Here is a tiny trained network, its code and every weight. The questions are about switching its units off for an input and a class, where a switched-off unit gives its printed mean instead of its output.

import numpy as np


def w(rows, s, z=0):
    codes = np.array(rows[::2]) - 128.0
    scale = np.full(codes.shape[1], s)
    scale[-1] = z or s
    return codes * scale


def norm(h):
    return h / np.sqrt((h * h).mean(-1, keepdims=True) + 1e-5)


def f(y):
    return np.maximum(y, 0)


def log_softmax(a):
    a = a - a.max(-1, keepdims=True)
    return a - np.log(np.exp(a).sum(-1, keepdims=True))


def net(x, mask):
    res = np.array(x, float).reshape(1, 6) / 4 @ E
    u = 0
    for l in range(2):
        y = f(norm(res) @ A[l][:, :-1].T + A[l][:, -1])
        res = res + np.where(mask[u : u + 11], y, B[l][:, -1]) @ B[l][:, :-1]
        u += 11
    return log_softmax(norm(res)[-1] @ U[:, :-1].T + U[:, -1])


A, B = {}, {}
E = w([
[128,127,130,127,127,127,127,128,125,128],'x0',
[117,141,161,78,119,135,53,12,101,157],'x1',
[105,134,19,115,140,35,110,96,131,101],'x2',
[113,110,214,78,131,43,210,107,123,84],'x3',
[144,127,100,228,160,146,235,3,152,150],'x4',
[141,156,193,243,137,55,59,137,138,113],'x5',
],0.0016)
A[0] = w([
[122,132,63,138,111,182,33,188,113,150,30],'0.n1',
[110,118,176,68,114,131,34,77,118,150,36],'0.n2',
[123,130,98,2,119,171,147,162,132,144,36],'0.n3',
[120,112,118,138,122,111,144,243,135,117,28],'0.n4',
[114,125,194,48,112,41,158,163,112,112,37],'0.n5',
[108,146,59,79,127,48,87,149,113,113,29],'0.n6',
[129,120,144,83,131,137,73,185,123,112,9],'0.n7',
[120,142,221,107,123,206,113,182,110,135,37],'0.n8',
[128,130,143,62,124,113,80,179,125,114,4],'0.n9',
[125,140,183,164,121,62,52,174,136,137,25],'0.n10',
[124,127,122,149,125,122,151,178,129,130,30],'0.n11',
],0.0073,0.0012)
B[0] = w([
[135,139,255,98,182,203,126,87,178,132,247],'0.n1',
[151,201,70,56,144,104,164,183,117,104,230],'0.n2',
[107,102,93,218,128,127,84,135,51,44,246],'0.n3',
[147,202,79,63,133,104,151,166,115,110,238],'0.n4',
[140,147,238,104,186,226,106,89,185,151,254],'0.n5',
[155,49,111,123,86,64,108,148,184,157,246],'0.n6',
[112,147,107,174,104,143,182,113,119,193,214],'0.n7',
[152,52,91,117,101,49,96,129,197,144,244],'0.n8',
[97,146,113,163,113,108,194,73,112,176,220],'0.n9',
[102,84,80,201,123,142,109,115,45,46,246],'0.n10',
[140,142,96,64,121,121,102,97,96,126,174],'0.n11',
],0.0087,0.0045)
A[1] = w([
[109,123,154,35,131,103,114,154,168,166,73],'1.n1',
[122,111,156,119,96,108,105,165,116,175,68],'1.n2',
[90,151,134,196,93,106,197,103,78,228,10],'1.n3',
[62,75,154,194,99,103,80,158,2,68,15],'1.n4',
[153,28,99,123,63,25,89,182,198,193,52],'1.n5',
[62,117,226,124,147,106,138,148,163,126,100],'1.n6',
[107,130,151,89,99,79,171,126,152,158,85],'1.n7',
[124,127,153,127,137,172,190,166,71,122,94],'1.n8',
[154,49,152,128,79,95,131,154,152,148,72],'1.n9',
[62,132,95,161,83,141,186,84,124,199,81],'1.n10',
[144,238,79,44,109,87,163,218,73,134,14],'1.n11',
],0.0054,0.0013)
B[1] = w([
[103,123,123,203,134,131,149,96,86,118,180],'1.n1',
[152,135,154,142,112,101,154,128,137,94,132],'1.n2',
[66,123,142,81,59,142,164,170,103,177,175],'1.n3',
[82,112,88,202,146,164,125,132,37,71,223],'1.n4',
[177,39,106,147,106,78,107,107,211,164,252],'1.n5',
[151,155,118,109,140,203,91,151,139,161,170],'1.n6',
[126,124,86,146,116,144,74,178,139,104,166],'1.n7',
[116,143,125,163,137,80,58,120,141,132,155],'1.n8',
[136,139,108,126,132,87,163,99,164,142,183],'1.n9',
[126,149,201,134,93,90,104,205,109,138,192],'1.n10',
[143,197,85,2,146,96,154,148,101,129,219],'1.n11',
],0.0072,0.0041)
U = w([
[87,88,77,238,144,163,97,116,21,26,235],'0',
[162,156,242,110,206,248,106,67,210,148,179],'1',
[185,33,74,139,87,40,113,113,224,165,114],'2',
[153,229,57,2,150,92,159,157,94,103,86],'3',
[59,152,201,149,24,115,172,192,86,205,1],'4',
],0.0061,0.00069)

Each question gives the input, the list of numbers given to net, and the class t.
The units are the neurons (one row each of A and B). Each row of codes is followed by its name. A weight is (code - 128) times the scale printed after its matrix; where a second scale follows, it is the last column's (A, B and U).
mask holds one flag per neuron, layer by layer. A switched-off neuron (its flag False) gives its mean, the last column of its row in B, instead of its output. The means were averaged over made-up inputs and are rounded, as every weight is.
A unit's drop is (log p(t) with every unit on - log p(t) with that unit switched off) / (log p(t) with every unit on - log p(t) with every unit switched off).
The circuit of an input: a set's keep is (log p(t) with only the set's units on - log p(t) with every unit switched off) / (log p(t) with every unit on - log p(t) with every unit switched off). Starting from the 12 units with the biggest drops (on a tie, the unit counted first), units are removed one at a time, each time the one whose removal leaves the highest keep (on an exact tie, the one counted first), for as long as the keep stays at least 0.8.
units of the circuit, in order: the units of the circuit, biggest drop first
most important unit: the unit with the biggest drop
top k neurons: the k neurons with the biggest drops, biggest first
top k neurons in layer l: the k neurons of layer l with the biggest drops, biggest first
input [8,6,4,2,-7,0], class 4: units of the circuit, in order	0.n7, 1.n10
input [-6,8,-2,-7,2,-6], class 3: most important unit	0.n2
input [-2,1,-6,5,2,-6], class 0: top 3 neurons	0.n3, 0.n6, 0.n1
input [-2,2,-1,6,7,0], class 4: top 2 neurons in layer 0	0.n1, 0.n5
input [-6,-7,6,0,-6,7], class 0: top 4 neurons	0.n10, 0.n2, 0.n8, 1.n4
input [4,8,6,3,2,5], class 3: top 3 neurons in layer 0	0.n2, 0.n8, 0.n3
input [-4,-4,-3,-6,0,4], class 1: top 2 neurons	0.n1, 0.n3
input [-3,4,0,-4,-3,-5], class 0: top 4 neurons in layer 0	0.n3, 0.n5, 0.n4, 0.n1
input [8,-8,-6,5,1,-2], class 3: top 2 neurons	0.n4, 0.n6
input [-1,1,-7,7,0,1], class 1: top 2 neurons	0.n5, 0.n6
input [-1,5,-3,-8,1,5], class 1: top 2 neurons in layer 0	0.n1, 0.n3
input [-5,-3,7,-4,5,-7], class 0: units of the circuit, in order	0.n8, 0.n2
input [-4,-3,8,7,1,8], class 0: top 3 neurons	0.n10, 0.n8, 0.n1
input [0,8,-4,7,-2,5], class 3: units of the circuit, in order	0.n2
input [3,6,-2,2,-3,-8], class 0: top 2 neurons	0.n3, 0.n4
input [1,-7,-1,-6,-4,3], class 3: top 2 neurons	0.n4, 0.n5
input [-2,1,6,8,4,0], class 1: top 2 neurons in layer 0	0.n5, 0.n8
input [5,8,6,-4,4,6], class 3: top 2 neurons	0.n2, 0.n8
input [-7,-4,-2,2,-6,3], class 4: top 4 neurons	0.n9, 0.n7, 0.n2, 0.n5
input [7,-2,6,7,4,-2], class 1: top neuron	0.n5
input [8,0,-6,-3,-4,-6], class 0: top 4 neurons	0.n3, 0.n6, 1.n4, 0.n1
input [0,-5,-4,-1,-6,0], class 4: top 2 neurons	0.n9, 0.n7
input [-5,1,5,0,-6,4], class 4: top 2 neurons	0.n9, 0.n7
input [-5,7,2,7,7,2], class 1: top 3 neurons in layer 1	1.n11, 1.n4, 1.n5
input [4,6,-5,-8,4,-5], class 1: top 2 neurons in layer 0	0.n10, 0.n4
input [-7,1,1,2,-5,-4], class 4: top 2 neurons in layer 1	1.n3, 1.n10
input [5,-4,-5,-8,3,5], class 1: units of the circuit, in order	0.n1
input [-5,-8,1,-5,-2,-4], class 3: top 2 neurons in layer 0	0.n4, 0.n5
